(in the rows, 128 means zero)
Each row of numbers stands for one node and depends on some of the facts below. Use the named rows to name the rest.

How the nodes are related:
Q228 {φ=Q974, η=Q730, ζ=rames}
Q673 {φ=Q351, ζ=rames}
Q404 {η=Q893 Q767, ζ=rames}
Q97 {φ=Q328, ζ=rames}
Q494 {φ=Q97 Q566, η=Q925 Q460, ζ=rames}
Q341 {ζ=reklo}
Q107 {φ=Q175, ζ=rames}
Q450 {φ=Q896, η=Q30, ζ=rames}
Q64 {φ=Q652 Q222, ζ=rames}
Q948 {φ=Q800, η=Q827, ζ=rames}
Q934 {ζ=rames}
Q29 {φ=Q902 Q436, η=Q547, ζ=reklo}
Q39 {η=Q448, ζ=rames}
Q149 {φ=Q328, η=Q196 Q719, ζ=reklo}
Q335 {φ=Q175, η=Q593, ζ=reklo}
Q573 {η=Q190, ζ=rames}
Q443 {φ=Q701 Q145, η=Q205 Q767, ζ=rames}
Q884 {φ=Q82, ζ=reklo}
Q807 {η=Q190 Q946 Q547 Q924 Q145, ζ=reklo}
Q44 {φ=Q807 Q634, ζ=rames}
Q157 {φ=Q660 Q175 Q787 Q934, η=Q925, ζ=rames}
Q315 {φ=Q722, η=Q925, ζ=rames}
Q460 {ζ=reklo}
Q767 {φ=Q436, η=Q925, ζ=reklo}
Q94 {η=Q701, ζ=reklo}
Q902 {ζ=reklo}
Q730 {φ=Q652 Q450, η=Q30, ζ=rames}
Q82 {φ=Q652, ζ=reklo}
Q175 {φ=Q97, ζ=reklo}
Q293 {φ=Q728, η=Q145, ζ=rames}
Q235 {η=Q201, ζ=reklo}
Q886 {ζ=reklo}
Q422 {φ=Q546, η=Q925, ζ=rames}
Q484 {φ=Q615, η=Q460, ζ=reklo}
Q318 {φ=Q652, ζ=reklo}
Q506 {φ=Q560 Q652, η=Q556 Q235, ζ=reklo}
Q367 {η=Q190, ζ=rames}
Q376 {φ=Q64, ζ=reklo}
Q339 {φ=Q560, η=Q925 Q652 Q662, ζ=reklo}
Q48 {φ=Q701 Q604, ζ=rames}
Q546 {φ=Q97 Q241, ζ=reklo}
Q795 {φ=Q770 Q924, η=Q547, ζ=rames}
Q665 {φ=Q652 Q807, ζ=reklo}
Q604 {φ=Q974, η=Q556 Q397, ζ=reklo}
Q716 {φ=Q652 Q341, η=Q560, ζ=rames}
Q615 {φ=Q652, η=Q190 Q175, ζ=reklo}
Q532 {φ=Q82 Q29, ζ=rames}
Q642 {φ=Q162 Q652 Q767, η=Q201, ζ=reklo}
Q800 {φ=Q673 Q934, η=Q339, ζ=rames}
Q80 {ζ=rames}
Q93 {φ=Q652 Q328, ζ=rames}
Q397 {φ=Q902 Q652 Q750, ζ=reklo}
Q827 {φ=Q652, ζ=rames}
Q513 {φ=Q767, η=Q928, ζ=reklo}
Q594 {φ=Q800 Q318, ζ=reklo}
Q243 {φ=Q950 Q149, η=Q255 Q494 Q170, ζ=rames}
Q172 {η=Q560 Q771 Q925, ζ=reklo}
Q740 {ζ=reklo}
Q514 {φ=Q652 Q566, η=Q522, ζ=rames}
Q311 {η=Q255, ζ=reklo}
Q946 {η=Q201 Q665 Q547 Q717, ζ=rames}
Q165 {φ=Q974, η=Q652, ζ=reklo}
Q190 {η=Q201, ζ=reklo}
Q793 {φ=Q586 Q433 Q59 Q974, η=Q878, ζ=reklo}
Q145 {φ=Q518, η=Q771, ζ=rames}
Q750 {ζ=rames}
Q155 {φ=Q93, η=Q201, ζ=rames}
Q556 {ζ=rames}
Q728 {φ=Q652 Q59, ζ=reklo}
Q712 {φ=Q652 Q787, η=Q833, ζ=rames}
Q164 {φ=Q97 Q946 Q652 Q534, ζ=rames}
Q436 {φ=Q652, η=Q30, ζ=rames}
Q241 {φ=Q767, ζ=reklo}
Q915 {ζ=rames}
Q959 {φ=Q767, η=Q665 Q525, ζ=rames}
Q327 {η=Q125, ζ=rames}
Q448 {φ=Q518 Q436 Q728, ζ=reklo}
Q30 {ζ=rames}
Q420 {φ=Q80, η=Q925, ζ=rames}
Q993 {φ=Q29, η=Q182, ζ=reklo}
Q433 {φ=Q722, η=Q508, ζ=reklo}
Q612 {η=Q593, ζ=reklo}
Q893 {ζ=reklo}
Q586 {φ=Q175, η=Q175, ζ=rames}
Q660 {φ=Q652 Q175 Q328, ζ=rames}
Q162 {φ=Q97 Q59, ζ=reklo}
Q771 {ζ=reklo}
Q547 {φ=Q367, ζ=reklo}
Q201 {η=Q925, ζ=reklo}
Q491 {ζ=reklo}
Q351 {φ=Q156 Q29, η=Q717, ζ=rames}
Q419 {η=Q82 Q604 Q155, ζ=rames}
Q153 {φ=Q522 Q494, ζ=rames}
Q634 {φ=Q560 Q974, η=Q201 Q750, ζ=rames}
Q814 {φ=Q652 Q787, ζ=rames}
Q593 {ζ=rames}
Q928 {φ=Q175, η=Q950 Q196, ζ=reklo}
Q534 {φ=Q652 Q175 Q328 Q436 Q750, η=Q547, ζ=rames}
Q255 {ζ=reklo}
Q854 {η=Q717, ζ=rames}
Q715 {φ=Q451 Q767 Q615, η=Q771, ζ=rames}
Q896 {φ=Q660 Q652, η=Q450, ζ=reklo}
Q995 {φ=Q97 Q807, η=Q928 Q79, ζ=reklo}
Q192 {ζ=rames}
Q451 {φ=Q807, ζ=reklo}
Q982 {φ=Q566, η=Q884, ζ=reklo}
Q205 {η=Q30, ζ=reklo}
Q878 {φ=Q915 Q652 Q175 Q494, η=Q925, ζ=rames}
Q787 {φ=Q82 Q652, η=Q642, ζ=rames}
Q196 {φ=Q652, η=Q190 Q255 Q838, ζ=rames}
Q366 {ζ=reklo}
Q808 {η=Q190 Q924, ζ=reklo}
Q769 {φ=Q97 Q518, ζ=rames}
Q603 {φ=Q974, η=Q884, ζ=reklo}
Q125 {η=Q351 Q44, ζ=reklo}
Q652 {ζ=reklo}
Q127 {φ=Q518, ζ=rames}
Q713 {φ=Q436, η=Q573, ζ=rames}
Q245 {φ=Q652, η=Q573, ζ=reklo}
Q209 {φ=Q934, η=Q535, ζ=reklo}
Q636 {η=Q508 Q928 Q547, ζ=rames}
Q59 {φ=Q97 Q750, η=Q771, ζ=rames}
Q816 {η=Q603, ζ=reklo}
Q414 {φ=Q652, ζ=reklo}
Q156 {η=Q998, ζ=reklo}
Q608 {ζ=rames}
Q590 {φ=Q769, ζ=reklo}
Q838 {φ=Q82, η=Q190, ζ=reklo}
Q481 {φ=Q218 Q950 Q928, η=Q636, ζ=rames}
Q435 {φ=Q566 Q750, ζ=rames}
Q850 {φ=Q652, ζ=rames}
Q522 {φ=Q652 Q436, ζ=rames}
Q833 {ζ=rames}
Q770 {φ=Q82, η=Q460, ζ=rames}
Q925 {φ=Q82, ζ=rames}
Q406 {φ=Q436 Q534, η=Q771 Q172, ζ=reklo}
Q46 {φ=Q652 Q566 Q730, η=Q586, ζ=rames}
Q218 {ζ=reklo}
Q998 {φ=Q30 Q328, η=Q795, ζ=rames}
Q560 {φ=Q902 Q652 Q917, ζ=reklo}
Q885 {ζ=rames}
Q508 {φ=Q721, ζ=rames}
Q328 {ζ=rames}
Q79 {φ=Q721 Q39, η=Q925, ζ=reklo}
Q182 {φ=Q902, η=Q190 Q767 Q878, ζ=rames}
Q518 {ζ=reklo}
Q566 {φ=Q767, ζ=rames}
Q383 {ζ=reklo}
Q42 {φ=Q634, ζ=rames}
Q252 {η=Q172, ζ=reklo}
Q170 {φ=Q594, η=Q414, ζ=reklo}
Q719 {φ=Q740, ζ=reklo}
Q307 {φ=Q367, ζ=reklo}
Q924 {φ=Q827 Q93, ζ=reklo}
Q330 {φ=Q902 Q787, ζ=reklo}
Q722 {φ=Q807 Q328, ζ=rames}
Q701 {φ=Q896 Q222, η=Q593 Q383, ζ=rames}
Q222 {φ=Q652 Q175 Q328 Q615, ζ=rames}
Q24 {φ=Q175, η=Q878 Q235, ζ=rames}
Q535 {φ=Q800 Q615, ζ=rames}
Q974 {φ=Q97 Q93 Q436, η=Q522 Q946 Q450, ζ=reklo}
Q662 {φ=Q175 Q717, ζ=reklo}
Q864 {φ=Q652 Q29, η=Q717, ζ=reklo}
Q717 {φ=Q652, ζ=rames}
Q721 {φ=Q917, ζ=rames}
Q242 {η=Q590, ζ=reklo}
Q525 {φ=Q896, ζ=rames}
Q950 {η=Q535 Q878, ζ=reklo}
Q917 {φ=Q93, ζ=rames}

Some nodes and their rows:
[124  92 119 145 147 114 137 109  90 158 166  65 119  86 172 156 144 126
 130 100 154 127 102 139 130  65  62 111 142  97 181 126 114 208 112 170
 133 163 116 141 169  74  83  76  80 162 129]: Q205
[125 123 158 112 156  84 140 123 126 144 167 117 137 112 125 129 171 119
 132 102 146 133 119 117 159 123 109 131 132 127 150 132 132 109 106 104
 137 139 139 133 144 133  89 118 105 157 136]: Q974
[ 97 158 149  97 138  99 145 120 118  98 187  99 150 114 142  97 140 180
 148 100 128 149  88 113 143 150 152 163 137 123 132 122 147 136 146  83
 122 118 113 116 105 115 128  99  92 122 139]: Q615
[139 142 137 123 127  87 133 126 127 119 142 116 128 111 155 128 136 145
 125 101 111 147 118 118 129  87 134 142 130 131 133 130 115 138 139 144
 153 147 141 127 160 114 111 115 119 147 127]: Q94
[131 112 104 157 120 142 128 144 115 110  83 125 142 147 158 114  97 139
 127 114 118 126 161 165 109 112 140 125 104 140 121 139 139 117 135 151
 122 158 121 139 121 129 113 138 127 121 130]: Q366
[104 104 113 156 132 150 122 144 107 129  94 137 134 138 127 114 129 111
 142 144 138 118 144 151 120 140 138 128 102 135 136 122 149  95 125 115
 105 127 101 145 103 131 112 141 137 128 145]: Q728
[139 118 117 145 114 159 135 143 126 124  99 130 128 151 157 118  91 126
 114 125 120 107 175 146 104 107 121 111 108 135 116 135 133 125 145 150
 123 141 130 126 116 134 130 136 123 105 109]: Q593
[139 148 167 110 124 129 112  93 145 130 132 154  97 113 142 158 129 132
 124 105 114 131 129 114 152 111 128 135 158 158 115 120  96 173 107 142
 146 122 134  95 163 124 167 118 137 128 135]: Q481
[111 103 112 158 125 148 116 139  99 129 109 127 126 139 120 116 139 122
 151 127 138 116 160 157 129 132 135 129  97 158 131 119 148  97 129 127
 113 128 100 137 103 135 112 153 147 127 151]: Q546
[128 143 127 111 113 104 124 123 141 131 158 107 143  98 132 130 139 151
 126 135 111 148  64 118 122 123 141 141 136 115 150 127 135 126 130 126
 139 111 137 132 143 122 110 115 139 133 145]: Q993
[134 138 173 104 106  83 139 138 130 125 170 179  84 113 133 132 141 125
 115 120 126 120 125  87 132 104 140 151 123 167 137 117 123 117 156 104
 167  88 160  94 153 131 139 123 143 129 115]: Q145
[129 140 138 113 120 142 126 111 140 151 153 128  99  88 109 146 153 122
 127 145 125 124  91  98 126 121 133 124 148 121 147 101 120 137 124 127
 140  89 129 116 145 110 147 117 152 131 130]: Q46
[134 126 159 114 131  96 120 121 137 145 163 126 123 111 124 147 164 137
 132  96 133 137 101 126 149 116 115 132 127 147 151 130 125 111 110 121
 139 114 151 125 153 137 102 128 135 148 149]: Q603
[142 119 109 146 122 154 146 153 120 116  95 134 130 157 159 109  87 125
 117 121 127 107 187 143 101 115 127 112 111 123 110 136 133 132 153 140
 123 155 131 127 110 129 132 133 109 111  94]: Q80
[114 141 131 113 105  89 112  98 142 126 164 111 138 120 144 137 120 150
 128 138 111 155  84 130 147 116 134 165 137 149 126 139 122 154 118 139
 144 130 117 119 143 129 132 108 122 127 147]: Q209
[141 140 134 125 126  93 134 128 127 112 138 118 129 108 151 125 137 153
 125  99 116 145 118 119 124  94 142 144 131 130 131 128 115 139 136 142
 155 146 143 127 158 113 113 115 118 142 130]: Q242
[123 108 120 144 116 193 106 124 127 145  98 141 110 137 109 138 120 112
 138 148 134 103 143 147 122 149 124 107 117 145 130 112 138 114 111 135
 104  96 111 129 106 139 149 150 163 108 143]: Q164

Which node is each row?
No name comes twice in this set of rows, the named rows included.
[103 113  92 147  98 135 111 118 131 126 114 113 160 160 150 118  89 131
 128 168 115 136 123 166 125 136 137 146 100 148 121 145 151 125 118 140
 117 138  93 134  96 148 127 132 131 105 142] => Q594
[130 143 135 111 132 121 116 108 155 145 139 119 139 100 121 143 163 129
 127 135 117 142  74 117 138 129 134 127 144 116 148 123 124 110  96 128
 133 117 134 137 156 127 110 125 144 148 145] => Q506
[117 121 117 142 133 166 120 140 133 121  76 144 151 141 146 121 113 133
 134 132 129 124 127 160 108 155 137 120 116 121 142 139 148  96 108 118
  91 126 125 147 119 143 107 134 144 124 144] => Q924
[ 80 113 131 153 157 123 143 135  93 100  96 170 141 151 158  98 102 114
 141 132 153 125 167 154 133 167 141 150 114 140 116 132 145 124 121  81
 102 154  94 132 102 132 120 111  94 127 125] => Q175
[133 114 123 143 120 178 114 127 131 145  96 137 116 150 118 138 116 115
 134 128 128 102 157 152 129 142 112 108 115 146 121 128 138 116 117 137
 103 113 122 119 106 146 141 151 149 107 139] => Q48
[138 170 145 110 125 120 142 127 127  89 156  95 143 103 160 109 138 202
 147  57 111 147 105 121 123 112 156 141 148 122 130 122 133 143 157 124
 132 128 142 122 132 103 124 115 111 126 140] => Q808
[148 126 160 108 138 122 128 114 131 161 171 109 117 112 117 157 160 124
 126 102 145 117 119 119 150 116  91 104 142 130 151 127 119 143 113 125
 130 110 153 119 144 133 116 122 123 133 130] => Q228
[103 107 112 148 134 151 150 152 101 130 112 142 123 144 121  98 120  94
 133 155 145 102 172 119 108 139 136 115  99 115 126 111 149 107 150 101
 118 124 105 132  91 123 128 133 113 118  99] => Q566
[122 111 133 129 148 160 132 142 133 136  93 151 136 153 131 119 108 106
 124 134 143 103 161 145 122 164 110 103 116 116 127 141 145 102 110  99
  90 126 136 127 102 155 116 130 121 117 111] => Q93
[139 132 110 162 106 136 117 135 152 123  68 148 135 143 166 116 114 116
 119 127  86 125 175 143 119  83 167 128  89 164 104 121 126  88 114 168
 151 162 120 135 144 144 120 159 150 133 122] => Q547
[103 109 104 151 125 165 111 129 124 128  85 145 135 132 135 124 116 117
 137 161 124 126 121 154 107 151 142 128 108 131 137 125 149 100 109 123
 105 117 102 144 113 135 116 130 157 125 150] => Q414
[140 147 172 105 128 114 118 104 157 150 150 149 102 113 128 155 147 120
 116 119 117 124 124 105 157 112 126 130 146 157 124 124 109 142 100 124
 145 112 147 104 159 142 145 126 133 130 126] => Q998
[124 135 158 102 133 110 133 112 135 140 158 145 110 112 130 139 141 116
 123 123 130 121 119  99 149 117 120 133 144 132 133 116 119 147 118 106
 143 109 139 106 142 121 140 112 116 134 119] => Q701

The same nodes again, as new rows of numbers:
Some nodes and their rows:
[145  62 134 137  97 157 141  97 140  85 140 115 104 190]: Q586
[133 108 116 119 112 106 144 153  81 143 104 106  83 117]: Q864
[ 89 127 106 123 149  91 125 158  97 198 108 100  82 162]: Q850
[149  89 153 136 154  91 115 121 118 105 135  72 107 142]: Q959
[128 106 141 125 129 129 156 147 139  93 107 111 116 106]: Q94
[131  95 139 121 136 105 127 132 110 136  96  95  69 156]: Q46
[141 141  71 136  95 153 168 112 140 119 195 102 121 167]: Q175
[140 105  97 112 130 109 112  90 152 129  54  95 177 181]: Q420
[136  82 148 120 146 121 114 115 131 102 113 100 102 149]: Q443
[131 100 168 128 138 120 114 100 119 100 116 104 115 146]: Q800
[203  90 155 177 166 101 141 103 144 102 148 105  86 124]: Q155
[145  78 102 123  85 156 166 135 134  83 148 112 116 161]: Q335
[120  98 185 139 141 128 128 118 142  99 104 102 113 133]: Q327
[112 147  93 107 141  90 155 155  86 169 131  92 103 139]: Q560
[107 122 166 124 165 133 136 138 149 142 120  95 124 160]: Q915
[108 116 139 123 169 110 129 129 129 137 147  93 118 162]: Q525
[131 121 149 113 125 142 157 140 131  99 115 131 109 110]: Q242

Which node is each row?
No name comes twice in this set of rows, the named rows included.
[148  47 180  96 165  94 119 126  82 112 116  98 114 178] => Q770
[121  87 161 123 177  79 124 141  98 143 153  73 144 172] => Q532
[107 129 105 133 148  97 127 126 125 161 138  84  99 158] => Q164
[114 107 156  95 108 153 137 154 125  95  88 102 105 113] => Q205
[150 127 113 133 108 141 149 126 136 101 137 110  94 112] => Q149
[135  97  59 117  90 111 124  86 145 147  38 106 166 207] => Q878
[121 127 104 118 112 138 176 129 121 133 170 107 136 173] => Q662
[189 131  99 140 121 114 167 100 157 132  71 120 187 134] => Q201
[150 112  79 118 126 117 103  86 160 119  78  84 149 169] => Q494
[174 116 176 148 117 140 152 133 130  98 128 110  98  87] => Q807
[124 104 119 125 127 130  95 113 150  86 120  91  87 136] => Q59
[101 128 111 130 157  79 122 146 104 178 127  80  92 155] => Q522
[115  97 124 129 119 140 147 107 144 119 162 106 129 210] => Q107

